Each row has a class, written after it.
[  6   4   9   7  20  12   3 -22   1  -4   2   5  -2  -5  16  -3  -8 -25
  20  10  20 -18   5  -6  -6   3  25 -21  28 -10  -7 -24   2  -6  -4  20
 -10  -2  11]
j61
[-17  24  -5   2  23  17   0  14   5  11  30  21  34 -27  -6  17  18  18
 -15 -16  -1  41  13  13  -8   3 -15  11 -57 -41  -7  -1 -13  24   7  31
 -17 -10  31]
j728
[  3   6   5   3  15   4   0 -20  -4 -10  -5  -5  16  -7 -13  10  12  10
  12  -4  18  17   7 -10 -17   4  14 -25   2  -5  -2 -26  -2 -10 -17  -1
   1   6  22]
j200
[-21  11  -6  -9  16  -1   0 -22  -6  -2   0  -4  12 -28 -22   0   0  26
  18   0  25   9  -3 -11 -14   8  12  -9  15   3  -5  -4  15   5 -17  -9
 -31  25  12]
j326
[ 30 -14  -3   0  28   6  14  10   1  13  -7  20  30   4 -16  11  18 -36
   3  -3 -26  12  23  23 -20 -18 -37  -4 -17  -2 -11  24  -9 -11  13  17
  28  13  45]
j562
[ -2   8  12   3 -13   1  23  10 -27   8  12   4  12  -5 -15  14  -2  35
   5   1   3  14 -13   5  -8  23  -1   4  -1   0  -2  -6   7  14 -11  -2
  -5  23   1]
j482
[  4  29 -51  -6  -5 -15  -3   4 -24  14  -7   9 -23  13  10   4 -11   5
  -5  18  17  20 -46 -30  27   9 -22  29 -32   7  -6  -4  16  16  12  -5
   2  -6 -59]
j423
[ 10   5 -31  -3  12   8  13   9  -1  10 -10  10  18 -23 -20 -22   4 -16
   8 -17   3   1  23  -4 -51  -9  -8 -16   6 -21   4  -4  -1 -30  11   9
   9  28  16]
j728
[  6 -11 -14   3  -7   9  13  -7 -13  47  -2  30 -19 -46  16  -4  -2  62
   0  28 -11  16  -3 -23 -32  17  35 -44   8 -17 -16 -13  11  19   8   4
 -11  32 -25]
j61
[ 22   2  -3   3  -9  13   5  -1   2  -7   9  -8  -8 -12  -3 -19  10  20
   6  -2  12   5   2  -9  23  15  17   0  12  22   8  13   6   1 -23 -23
   2  25   8]
j482
[ 17  -8   5  -5 -17 -17  12  18 -44   8  12 -42  -7 -35 -10  12  -1  -3
  38 -16   6   5  29  14  19  -9 -41  13  14  18  13 -17  15 -39  11 -35
  21  -7  -6]
j170
[  3 -20  27   3  36   5 -49  10 -34 -10  13   8 -11   0   3  10  15  12
  -3  13 -10   9  11   6  21  14   0  14  16  19   0  30 -19 -19  -8   1
   7  -6  10]
j326
[  8 -13  -8  10   8   6  -8   3  -3   0  -2  -8 -20 -25   2  -5   0 -10
   3  -8   1   0  15  -2   3  11  11 -23  -4 -14   3  -9  -6 -18 -11  16
   6  10  -6]
j170
[ 22   0 -16  -7  14   6  19  11 -29  11  -7   6   6 -28   5   7  -5 -18
  17 -11  -3  14   5  15 -44  10 -13  31  -9  -1  -2   4  30   5  22 -17
  23  26  -8]
j127
[-17  13  17   1  21 -11 -18   4 -22 -15 -13 -11  30   5 -28  -8   7  42
  -9   4 -19  11 -12  10  -8   3 -16 -16 -14 -13   9 -15 -19   1  14  42
   5  10  -2]
j170
[  6   6  -7  -1  11  12  21 -13 -23 -12 -15  15  25  -8 -16   5  -7   0
  15  -6   4 -17  -3   8  17 -27  11  21   1  -1  -5 -36   5  14 -16 -14
   8  25  11]
j107
[-26  12  29   1   5   5 -15  20   4  13  17  -5  -5   0 -17 -32   7  44
   1   2   0   3  17  17 -14  23 -12  18   0 -48  -3  24   7 -23  11  31
 -19  38  11]
j170
[ 24  -3  19  11 -17  22  -6  28 -23  22   1  23 -16 -35 -20  17 -22  -3
  31  13 -12 -19   4   3 -12  -7 -15 -11 -35 -29  -1  15 -28 -12   0 -29
 -16   7  41]
j562
[ 32 -27  -7  15  -7  18  10  -9  -7  12  -2   8  -4 -20  10   2   6   9
   1   6   7  -1   5 -15  -2  17  -3 -20  17  -2   1 -38  -2   1  -6 -35
   5  29 -10]
j433
[  3  -3  24  -6  29  13   4 -12  13  10  11   5  -4 -28  -1  -6  21  -3
  25   8  25  -1  13   9 -12  -5   5 -23  26 -21   3 -37  -6 -24 -26  11
  -4  23   8]
j433
[ 15 -21 -30  -4  -9 -23  25 -16   7  18  -3  11  24  -3 -50   0  30  12
  -6 -17  17  13  26  45  -9 -15 -21   9 -15  29 -28   4  -1   5  23  -7
   1  18  17]
j127
[ 30  18  -6  -5 -26   7  -7   2 -21  31   5   6 -15  -4  -6 -23   1  30
   4   2  -5   2  31   6 -16  12 -11 -14 -19   5  16  -9 -10 -11   3 -22
  13  11 -36]
j127
[ -5  -3  -6  -3   5   7  -1   2  -5   6   1  -1  -6 -20 -11 -11  -2   5
   8   1  10  -1   7  -8  -6   4   6 -20   1 -25   1  -9  -2 -18 -11  -1
   7  20   7]
j170
[ 26  14  16 -15  57  25  -3 -18 -27 -26 -18 -50 -11 -17  33  -7   3 -36
  41  32  29 -14  -4   0   2   4  14  26  26  -1  21  -9  27 -46  -6 -20
  -7  61   1]
j728
[ -7 -10 -27  -6 -10 -20 -30 -16 -13  25 -16  -7   8  -5   6  12  -3   7
 -31  51  21  18 -51  -9 -46  50  28  32 -22   9 -16  42  -6  43   4 -24
 -45   8  -7]
j61
[ 15 -26   4  16   2   3  18  14 -22  33   8 -14   6  -4 -11  20   4  21
  -5  28  -3  23  17  34 -30  11   0 -11  23 -10   5  -5  15 -20 -21  40
  -8  17  35]
j482
[ 15   9  16  -5  32  -1 -10   6   1 -14  -8   4  -5  -6  22  -4  11  -2
  33  -5  -9  -4  18   2  19 -13  17  -7   9  15  14  -2 -23   1 -22  -4
  18  15 -21]
j740
[  0  -9  -6   3   9 -20  10   5 -12   6  -4 -18 -31 -26  -4   1  -6 -30
   5   4  -8  -6 -12  15  10  17   7 -17  -5 -14 -10 -13  21   5 -20  17
   0 -17  -1]
j170
[-20   1   7  -6   0 -12   5 -25 -20 -11 -18 -36  26  13 -30   2 -11  -5
 -33  18 -10 -13 -16  14   9 -16 -24  24 -38 -13  11 -19  -6  -3 -11 -17
   0 -10  -8]
j107
[ 49  -5 -40  27 -11  11  -5  22 -20   9   1   2   0 -38  18  -7 -19 -12
  56  -9  22  15  31  -9 -32 -10  34   0  62  19  13 -34  16 -12 -53  15
 -10  17  -7]
j740
[ 15 -21  -9 -17 -20 -17  10 -24  -2  11   8  19   2 -26 -34  -8  20  -1
 -12  10  28  16  -3   0 -45   6  35 -31 -16   7 -23  -5   0   6  -8 -10
 -12  10 -12]
j127
[  1  21  -3   5   6   1   4   0 -11  -1 -23 -29   8 -18  23   0   7  60
   8  21 -18  21   3   7  12 -23  -9   0  -4  30  43 -31 -12 -10 -17  11
  11  32 -50]
j423
[ 18 -17  42   5  40  20   6 -44 -23  -4  -8 -33  -4 -29  35  12  -5   7
  16  90   5 -20  -7 -22  -1  37  -5 -84  43  -9  28 -78   0 -24 -25 -21
 -55  19 -13]
j326
[  2  10   5   2 -24   1  -2   1  -9  29  17  18  12  -5  27  -5   7  32
 -17  27 -13   2  16 -10 -25  28  27 -56  21 -19   2 -10   0  12  -8   3
   5  -1  -4]
j728
[ -2   1   9 -10  -2  -2  -3   3 -29  -9   1  -6   8 -23  -6  -1 -11 -15
  14   2   0 -15  -3   1  -7  24 -21 -10  14  12  16  16  -4 -12  -1  -2
   2  11  22]
j170
[ 27  11   4  11  11  24 -12  -5 -28   3 -28 -21  -1 -12  -3  -1 -23 -13
  23  24  -2 -28   3  33  -2  -9  -2  22   4  15  23  11  19 -19 -18 -19
  -7  18  29]
j326
[-38  10  -7  -7  10 -13 -29   1  -2   8  19   3   1 -11  27   6  -9 -18
  -2  -6  19  -5   5  -7  -8   5  -5  15  43   3   4  17  -9 -17  12  11
  22 -43  -7]
j61
[  5   1  19  18 -17  -5  -4   6 -15  13   8 -26 -11  -6  -5  16  -4  18
  -4   9  -3  -4   4  24  27  13 -12  12 -14   7   5  16  -6 -13  -8 -19
   9  -5 -10]
j482
[ -3  19   7  -8 -11   3   9  15   6   1  -5  -2  11  -7  -6  -7  -1  -3
  20  -6  10  -2 -28  10 -11 -10 -12  34 -15  -7   6 -20   3  22  -8 -31
   0   4 -16]
j433
[-24  17  43   2  18 -11 -17 -25   8  -7   4 -36   8   7   9  11  11  22
 -14  15 -11  12  -3  29  24   9   6  24 -17   5  -7  32   2   3  -7  17
  -7   0 -27]
j324
[-26   4  60 -21  27  -3 -19 -30  13 -48  15 -25 -18  20  18   3  29  31
  20  25  51  -4   8 -23  44  13  50 -43  11 -17  17 -16 -21 -28 -26  17
 -19  23   3]
j740
[-23  -7  21 -15   0  -2  15  -9  -5  12   9  -9   0 -19 -17  25  16  41
  16 -18   2  19  34   5  -3   7  -2 -14  -4   7   0  16 -12  -9 -17 -32
   1  24  45]
j200
[  4  -8   1  11  -8   4   4  14 -14  14   3  12   0   0  -3   9   1  29
  -8   0 -15  15  17  -3  -3  -9 -18   8 -21 -10   1  14  -8  -8  18   3
   7  18  -1]
j423
[  5   6  26   3  19   9  -8 -23  -6   6  -8  -1  11  -7 -16 -10   2   4
  -8  34   2 -22  -1  28 -13   6   5  -7   4  -8   1  -6  11  -4  -7  -9
 -31   9  21]
j326
[-29  -3  19   4 -15  -9  -8   9   8 -18   4   3   1  17 -17  -4  -9  20
 -18 -10 -12   1 -15  -5  13   5   7  22 -50 -22 -10  37 -15  29  -9 -15
  -8   1   1]
j740
[ 18  29 -12  -2  11  12  14  13 -15 -11   0   3  23 -13  -8 -28   2  -7
  30  -6   4  -4   0   4  -9 -14   0  11  18   2  10 -38   6  -1 -20 -12
   2  15   7]
j728
[ -5  -1 -24 -36  19  -9  13 -19   8  40   0  -3 -21  -8  -7 -10  11 -22
  15   1  23  -4  45   9 -13 -56 -13  -5  43  28  13   4  -8 -59 -20  -2
  10  26 -14]
j423
[  4  -1  13  -9   4  -3  -2   5  -7   7   4  -8  15  -5  -4  -2   8   3
   1   9  -6   3   7  13   3   1 -26  -6 -10  -6   2   7  -1  -2  21   1
   0   3   5]
j170
[ 21 -27   9  -1  31 -11   9 -21 -15  -1 -14 -10  17  -8  -3   0  16  -4
  17  30   6   8  -6  -3 -23  -4  18 -15  26   2 -20  -1  16 -14  20   5
  18  20  19]
j61
[-13 -13  20  -2 -10   6   3   1   7   9  28  11  -5   7  18  -2  -6  -8
  -2  16   1   3  14 -20   4  -2 -25  12   6  -9  -9  40  -1 -26   6  -7
  -1  17 -12]
j423
[ -3   0  41  16  44  18  -1 -38  -1 -27   2   4  16   1 -15  -9   6  26
   7   4 -19  -3  16  13  24 -25  16 -32  -9 -16 -16 -23 -12  -3 -16  23
  35  25   3]
j127
[ 12   4  17   0   0   5   4  20  -9   3   4   6 -12 -37  11  -1   5 -11
  21   4   1   7  -1   1 -38  28  14   5   9  -5   9 -18   4  -5 -27 -30
 -12  -5   4]
j200
[  9   3  36  12  18  23 -12 -12  -4   2  22 -11   4  12  25  11  -1  15
  12  22 -12  14  24   0  22   7   9 -14  23  -4   1  -9  -6   0 -29  17
 -17  -2   4]
j324
[  1   4 -24   1  13   4   6   9  -9  10  -1   3  11 -24  -2   3   4   5
  11  -5   2   5  11   5  -3 -18   4   0   8  -5  -2 -23  -6   4  -5 -18
   1   6  11]
j728
[ -1 -10  -3   3   5   1 -11  15 -18  19 -17   4   5  -9   1  26  -8 -15
  -9  15  -6 -15   2  12 -16  14 -18  29 -37 -35   3  17 -20  -4  25 -23
  -5   1   6]
j107
[ 10   7  -3  -7   1  16 -16  -7 -16  11   1  14  18  16  -2  -7   4  16
 -15  27   4  -2   4   3  12  -9  -7  18 -10  -8   5   3  -5  -4   2   8
  -1   9   1]
j107
[ 27  -8 -19  -3  -2   5  26   1   3  11  -1   1   2 -27 -16   1   8 -19
  12 -21  11   5  18  13  -8 -11  -6  16   7  16  -2 -15  10  -1   3 -34
 -15   0  11]
j324
[-14  -1  -5  -5   4  -6  16 -14  24  -1   5   6   0 -11 -16 -32  10  -5
   0  -4   5  -1   4  -8  -1  15   1 -35   3 -11 -11 -12  -7  -9 -27  21
  -5  28 -20]
j170
[ 12  10  20 -32  40  -5   3  -9   6 -26 -14   7  30  31  -9   9  24 -52
  19 -23  13  16  -7   4 -29 -36  29  27 -13  16 -13  -6 -15  14   7   0
  -2   5 -32]
j324
[  7   7  -4  -5  13  -9  12   4 -33  11   0   2  16  -9 -17   8   5   7
   9   0  -8   7   1  16  10  -4 -20  35 -11  -5  -8 -22   9  16   1  -5
  -5   3  -6]
j107
[ 10  -2  15  -3   5  10  -5  -6   4  14  -6  -8   4 -24  12 -10   7  10
  12  24   4   2  -3   5 -25  -8   0 -17  23  -1  16 -28   0 -12 -15   5
  -1  19 -24]
j433
[ 17 -20  24  10  19  10   3  -7 -26 -12 -12 -20   7  11  -2  20   5  17
  25  14  -5   8  24   9   8 -33  23   5   7   8  10  -7 -16 -18 -31 -11
  16  42  30]
j423
[  6  14  30   7  -6  18  -9   2  -6  12  21   9  17  10 -25  -4  -3  14
  -6  10   2   2   7   7  -6   1 -16 -10 -25 -23   1  31 -14 -20   5  19
   1   2  21]
j482
[  3  -9   6  -6  15  -7  -8  -6 -18  -8   3 -11  17   2 -13   8  13  17
  13   3   1   9  14 -14  26  -5 -16   9  -6  -5  -4  -2 -15  -3   9 -17
   3   6   8]
j107
[ 34   3  -7  10 -16  10   2  -5 -11  14  13  22   1 -21  -5  -5  16  23
 -15  -9  -7  19  26   9 -17  34  22 -26 -34  -7  -2  -5   2  28  -4  -7
  12   1  13]
j127
[   2    4    3   26   27   33    4    2    0   35   13    9   12   -5
  -12   -4  -25  -58  -31   -7  -20  -17   36   -1  -63   13  -17  -14
  -41 -114  -10  -20   -6  -19    5  -19   -1  -14   39]
j728
[ -9  22  27  10   3   7 -19 -14   5  -1 -14 -40  15  -4  11  -9  -7  20
   1  20 -10  -4 -12  16   3  10 -33  14 -14  -4  19  30   6 -13   3  15
  13  25 -13]
j433
[ 30 -20 -30  15  16  10  -7 -19 -14  16 -14  -8 -22  20 -16  -6  15  17
   7  22  24  -1  34   9  32   6  17  -9  13  -5  -2 -32 -10 -35 -36  36
 -17  41  10]
j107
[  1   2  -5  -2   5   3  16  -6  -6   8  -4   6   5 -23   2   2   2   4
  14  -4  11   0   2   9 -18   1  19   7   4   2  -3 -10   5  10   2  -3
  -2  10  14]
j61
[ 10  22   8   0 -16  -5  11  -9   3  20   4  -1 -11 -14  -4 -15  17  35
  35   2  21 -20  45   7  -5  23  10 -59  61  -1  13 -20  18 -32 -13  -8
   8   1  57]
j200
[  4   4  21   9 -23 -18  26  -5 -13  -8   8  -7   0  -7   3  12   7  21
  12  -6   2  -4  11  -4  22  18 -23  -6 -12  10  -1  -8  -1  -2  23 -14
 -12  17 -21]
j423
[ 28  -4  33  11  -3  21  -2  12 -21  -2  16  12  -7  -8  -8 -10  11   0
 -12  14  -3  -3  14  16  -6  27 -11   4  -8 -21  15  -9  -6 -37  -1  -1
  -1  -7  20]
j324
[-24  11 -27 -15  28  -3  22  27 -11  28  10   5   4 -21  -9  37   1  26
  31 -11  -7  42  -3  -4   8   5 -38  23 -22 -21 -11   7   1  33 -11 -23
   0  18  48]
j562
[ -4  11  10  -7   1   1  -1  11 -16   2   4   1  -3  -6  -3  -6   2  12
   5   0  -3   3  -6   6   0  23   1   5 -17 -17   1   6   6   5  -1   7
   3  22  -1]
j170
[  6  -4  15  14  16  28  30  16 -22  18  -8 -13 -66   0   3   4   6  58
 -11  20 -16 -14  16  31  82 -43 -35  29 -52 -37  26 -80  -9 -46   1 -46
  22  19 -41]
j423
[  9   3   4  -1  -4   4   5  -6   6  16  20  12 -12   9  -6 -14  16  20
  -3  -3  -5  12  23   0  25  11  -2  -4   5   4 -11  12  -1  -6 -14  -7
   5   5  -4]
j324
[ 18  10 -38 -17   6  -8   1   9 -37  20  -6  25  19 -44  -4 -22 -11  17
  42 -20 -12  13  -2 -15 -38 -28   4  15  71  61  -6  10  19  29  15  -4
   8   9  -2]
j61
[  2 -10  18  -2 -13  13  15   5  -8  19   6  14  -5 -11  -4   4  -6  39
  16  19   0   6  10 -16  -9 -21 -16   1 -15 -15  -5  12  -7 -17  22 -16
 -23  48 -13]
j423
[ 18  -2   0  -6  -6  15   9 -11 -11  22   3  23 -13 -18  -4   2  14  19
   3   2  15  -5  16   8   4 -14  35  -4  -2   9  -4 -49  -1   6 -27 -61
 -10  16 -37]
j326
[ 31  -3 -12  16 -34  22  -6  32   2   9   6   4   3  39 -19 -38   3  27
 -11   6   5   4  10  11  -6   4  -2  23  15   5  13  18   5 -15  -4  13
  -4  18  18]
j482
[-26  14  16  -2  18   2  18 -19 -21  -6  -4  -9 -21 -10  -4   4 -22   7
  -6  22   1 -20 -40 -22   5  43   7  -3   1 -41  -3 -40  11  20 -22 -58
 -20   4  -1]
j324
[ -9  -4 -35  -4   5   2  16 -10 -26   4 -13  24   1 -37 -26   7 -23 -29
  -8  -3  14 -13 -23 -10 -34  31  -8 -34  -7 -15   2 -14  -3  -3 -13  19
  -9  17  26]
j170
[ 18  -6  -3  -4  14   2   1   7 -12  35 -18   6 -16 -30 -10  13   2 -13
  19  35   1 -16   7  38 -17  -5   6 -14  -7   2  10  -2  -4 -14 -25 -21
 -12  -2  22]
j326
[ -3  -1  14  -4  -2  11  -1  -5  -4  18  -8 -15   9  -7 -10   3  -1  41
   2  13  -3  10  -6  -5 -23   8 -25 -11 -18 -26   7   4   6   4  26   3
 -17  33  11]
j433
[  2 -30  25  12 -10 -13  11   1   6 -16  -3  -6  50 -39 -20   8  26  55
   1 -15 -23  40  -5 -14 -31   5 -16 -25 -17   2 -13  11  -3  24  39   8
   4  30   1]
j433
